Below are the code and all the weights of a small trained network. Each question names an input and a target symbol and asks about switching units off, where a switched-off unit gives its printed mean instead of its output.

import numpy as np


def w(rows, s, z=0):
    codes = np.array(rows[::2]) - 128.0
    scale = np.full(codes.shape[1], s)
    scale[-1] = z or s
    return codes * scale


def norm(h):
    return h / np.sqrt((h * h).mean(-1, keepdims=True) + 1e-5)


def f(y):
    return np.maximum(y, 0)


def softmax(a):
    e = np.exp(a - a.max(-1, keepdims=True))
    return e / e.sum(-1, keepdims=True)


def log_softmax(a):
    a = a - a.max(-1, keepdims=True)
    return a - np.log(np.exp(a).sum(-1, keepdims=True))


def net(x, mask):
    ids = ['ΣΩαγηθμφ'.index(c) for c in x.split()]
    T = len(ids)
    res = E[ids] + P[:T]
    u = 0
    for l in range(2):
        r = norm(res)
        for j in range(3):
            rows = slice(2 * j, 2 * j + 2)
            q, k, v = (r @ M[l][rows].T for M in (Q, K, V))
            z = softmax(np.where(np.tri(T) > 0, q @ k.T / 2**0.5, -1e9)) @ v
            o = O[l][rows]
            res = res + np.where(mask[u + j], z, o[:, -1]) @ o[:, :-1]
        u += 3
        y = f(norm(res) @ A[l][:, :-1].T + A[l][:, -1])
        res = res + np.where(mask[u : u + 8], y, B[l][:, -1]) @ B[l][:, :-1]
        u += 8
    return log_softmax(norm(res)[-1] @ U[:, :-1].T + U[:, -1])


Q, K, V, O, A, B = {}, {}, {}, {}, {}, {}
E = w([
[95,80,87,146,170],'Σ',
[119,136,114,161,63],'Ω',
[76,121,106,116,135],'α',
[118,110,101,137,207],'γ',
[211,71,220,196,125],'η',
[151,135,139,6,119],'θ',
[114,218,130,164,149],'μ',
[58,125,175,179,185],'φ',
],0.02)
P = w([
[161,117,10,82,149],'0',
[141,171,110,107,185],'1',
[146,169,119,101,160],'2',
[134,161,116,106,143],'3',
[130,166,130,113,139],'4',
[128,153,129,107,128],'5',
[130,150,137,108,118],'6',
[134,136,139,103,116],'7',
[128,131,142,109,107],'8',
[131,128,139,106,111],'9',
[120,145,145,125,134],'10',
],0.012)
Q[0] = w([
[151,88,115,125,92],'0.h0',
[182,173,131,78,99],'0.h0',
[152,149,130,79,113],'0.h1',
[120,76,102,134,67],'0.h1',
[101,154,161,159,127],'0.h2',
[176,247,111,159,68],'0.h2',
],0.016)
K[0] = w([
[90,108,164,200,156],'0.h0',
[135,143,188,103,101],'0.h0',
[163,136,84,29,103],'0.h1',
[125,149,5,170,88],'0.h1',
[124,82,128,143,113],'0.h2',
[75,101,241,138,96],'0.h2',
],0.012)
V[0] = w([
[100,25,195,68,100],'0.h0',
[94,63,202,194,131],'0.h0',
[91,136,127,198,119],'0.h1',
[84,46,147,2,128],'0.h1',
[95,165,89,101,111],'0.h2',
[160,78,114,106,97],'0.h2',
],0.0093)
O[0] = w([
[153,208,115,113,93,20],'0.h0',
[132,246,144,135,205,4],'0.h0',
[131,148,99,176,177,106],'0.h1',
[162,162,103,146,117,65],'0.h1',
[61,128,201,46,135,99],'0.h2',
[172,1,82,140,110,78],'0.h2',
],0.0085,0.0027)
A[0] = w([
[124,163,255,186,137,148],'0.n0',
[182,105,144,154,151,174],'0.n1',
[64,121,88,105,99,182],'0.n2',
[171,132,72,71,187,197],'0.n3',
[136,110,124,251,142,148],'0.n4',
[97,96,22,92,155,254],'0.n5',
[54,202,150,144,54,119],'0.n6',
[61,130,92,56,123,93],'0.n7',
],0.009,0.0033)
B[0] = w([
[146,255,105,101,190,254],'0.n0',
[209,196,102,251,162,201],'0.n1',
[154,185,114,157,196,189],'0.n2',
[2,193,179,167,75,181],'0.n3',
[221,178,130,97,70,245],'0.n4',
[128,223,188,130,111,224],'0.n5',
[76,190,102,130,135,173],'0.n6',
[142,61,224,238,232,187],'0.n7',
],0.0059,0.0062)
Q[1] = w([
[165,224,124,164,139],'1.h0',
[63,46,184,132,192],'1.h0',
[213,164,60,109,102],'1.h1',
[249,130,102,129,88],'1.h1',
[148,159,118,93,26],'1.h2',
[197,130,21,113,67],'1.h2',
],0.013)
K[1] = w([
[158,251,91,103,161],'1.h0',
[75,74,28,154,148],'1.h0',
[166,189,200,139,132],'1.h1',
[144,144,248,157,89],'1.h1',
[89,217,160,63,135],'1.h2',
[145,219,156,125,68],'1.h2',
],0.011)
V[1] = w([
[150,140,124,204,145],'1.h0',
[110,160,141,163,178],'1.h0',
[137,254,138,79,76],'1.h1',
[109,137,56,69,112],'1.h1',
[146,138,77,156,86],'1.h2',
[172,156,149,85,121],'1.h2',
],0.014)
O[1] = w([
[167,125,139,254,131,214],'1.h0',
[192,128,78,76,128,250],'1.h0',
[220,141,35,105,104,176],'1.h1',
[48,88,61,103,5,3],'1.h1',
[156,80,176,212,147,71],'1.h2',
[146,183,224,55,106,133],'1.h2',
],0.0094,0.0062)
A[1] = w([
[89,159,195,188,170,2],'1.n0',
[150,157,172,41,69,83],'1.n1',
[196,128,186,189,103,17],'1.n2',
[179,209,126,8,141,250],'1.n3',
[31,157,71,138,136,107],'1.n4',
[147,67,163,188,192,245],'1.n5',
[45,84,131,52,85,220],'1.n6',
[96,93,63,114,140,126],'1.n7',
],0.012,0.0019)
B[1] = w([
[168,110,36,59,77,182],'1.n0',
[164,91,123,95,7,168],'1.n1',
[215,144,159,116,147,201],'1.n2',
[40,102,68,168,76,254],'1.n3',
[144,61,197,85,137,167],'1.n4',
[183,152,125,131,96,210],'1.n5',
[204,230,155,224,110,167],'1.n6',
[123,196,131,77,57,146],'1.n7',
],0.011)
U = w([
[111,47,106,177,109,128],'Σ',
[84,104,208,175,106,188],'Ω',
[80,213,240,115,111,17],'α',
[175,44,79,49,120,7],'γ',
[236,174,162,167,128,136],'η',
[132,161,120,38,2,123],'θ',
[90,145,165,24,199,234],'μ',
[59,200,38,169,163,71],'φ',
],0.0082,0.0019)

Each question gives the input, a string of symbols that net reads in full, and the target symbol t.
The units are the heads (2 rows each of Q, K, V and O) and the neurons (one row each of A and B). Each row of codes is followed by its name. A weight is (code - 128) times the scale printed after its matrix; where a second scale follows, it is the last column's (O, A, B and U).
mask holds one flag per unit, layer by layer, with each layer's heads first. A switched-off unit (its flag False) gives its mean, the last column of its rows in O or B, instead of its output. The means were averaged over made-up inputs and are rounded, as every weight is.
A unit's drop is (log p(t) with every unit on - log p(t) with that unit switched off) / (log p(t) with every unit on - log p(t) with every unit switched off).
The circuit of an input: a set's keep is (log p(t) with only the set's units on - log p(t) with every unit switched off) / (log p(t) with every unit on - log p(t) with every unit switched off). Starting from the 12 units with the biggest drops (on a tie, the unit counted first), units are removed one at a time, each time the one whose removal leaves the highest keep (on an exact tie, the one counted first), for as long as the keep stays at least 0.8.
circuit, biggest first: the units of the circuit, biggest drop first
unit that matters most: the unit with the biggest drop
top k neurons: the k neurons with the biggest drops, biggest first
top k neurons in layer l: the k neurons of layer l with the biggest drops, biggest first
heads that matter: for each layer, one digit per head in row order, 1 if its drop is at least 0.15 and else 0, layers parted by /
input θ η μ η η φ γ, target θ: circuit, biggest first => (1.h1 0.h0 0.h2)
input θ Ω η Ω φ, target θ: circuit, biggest first => (1.h1)
input Σ μ γ, target Σ: circuit, biggest first => (1.h2 1.h1 0.h0)
input α μ μ φ φ η γ, target α: circuit, biggest first => (0.h2 1.h1 0.n7)
input η η θ Σ Σ α μ, target θ: heads that matter => 101 / 101
input γ η φ Σ, target γ: top 2 neurons in layer 0 => (0.n5 0.n0)
input α α φ Σ φ α η α Σ, target α: heads that matter => 101 / 110
input φ θ Ω η Ω η θ γ, target φ: top 3 neurons in layer 0 => (0.n4 0.n5 0.n1)
input θ η Σ μ φ γ, target θ: heads that matter => 111 / 010
input μ η μ φ γ μ, target φ: heads that matter => 001 / 001
input γ Σ η θ μ γ φ α φ, target γ: top 3 neurons in layer 1 => (1.n0 1.n3 1.n4)
input μ Σ α μ, target μ: top 2 neurons in layer 1 => (1.n4 1.n6)
input γ θ θ α, target γ: top 4 neurons => (0.n7 0.n5 0.n3 0.n2)
input α φ Ω γ α, target α: unit that matters most => 0.h0
input Σ θ η η Σ μ φ η η φ φ, target Σ: top 3 neurons => (0.n0 0.n5 1.n0)
input α η η Σ γ Ω φ, target α: top 3 neurons in layer 1 => (1.n6 1.n3 1.n4)
input μ Σ φ Σ μ γ Σ, target μ: heads that matter => 101 / 010
input η η γ η φ α γ Ω μ, target φ: top 3 neurons in layer 0 => (0.n1 0.n6 0.n7)
input γ η Σ φ α Ω α α Ω, target φ: top 2 neurons in layer 0 => (0.n6 0.n1)
input μ Σ γ, target μ: top neuron in layer 1 => (1.n3)
input γ Ω γ θ φ μ η θ θ Σ, target γ: top 3 neurons => (0.n5 1.n0 0.n3)
input α φ φ γ, target α: top 4 neurons => (0.n1 0.n7 1.n6 0.n0)
input α η Σ Ω Σ, target α: top 3 neurons => (0.n7 1.n6 0.n1)
input γ η μ η Ω φ Ω γ, target γ: top 3 neurons => (0.n5 1.n0 1.n3)
input γ μ μ μ μ η η φ θ μ, target θ: heads that matter => 110 / 101
input Σ η θ θ η μ θ φ, target Σ: top 4 neurons => (0.n0 0.n5 0.n3 1.n0)
input φ μ φ η φ μ η α, target φ: top neuron in layer 1 => (1.n3)
input θ η Σ μ μ φ η Σ, target θ: top 3 neurons => (0.n5 1.n7 1.n4)
input Ω φ φ, target Ω: heads that matter => 101 / 010
input γ Σ η θ η η Ω Σ η φ, target γ: top 2 neurons in layer 1 => (1.n0 1.n3)
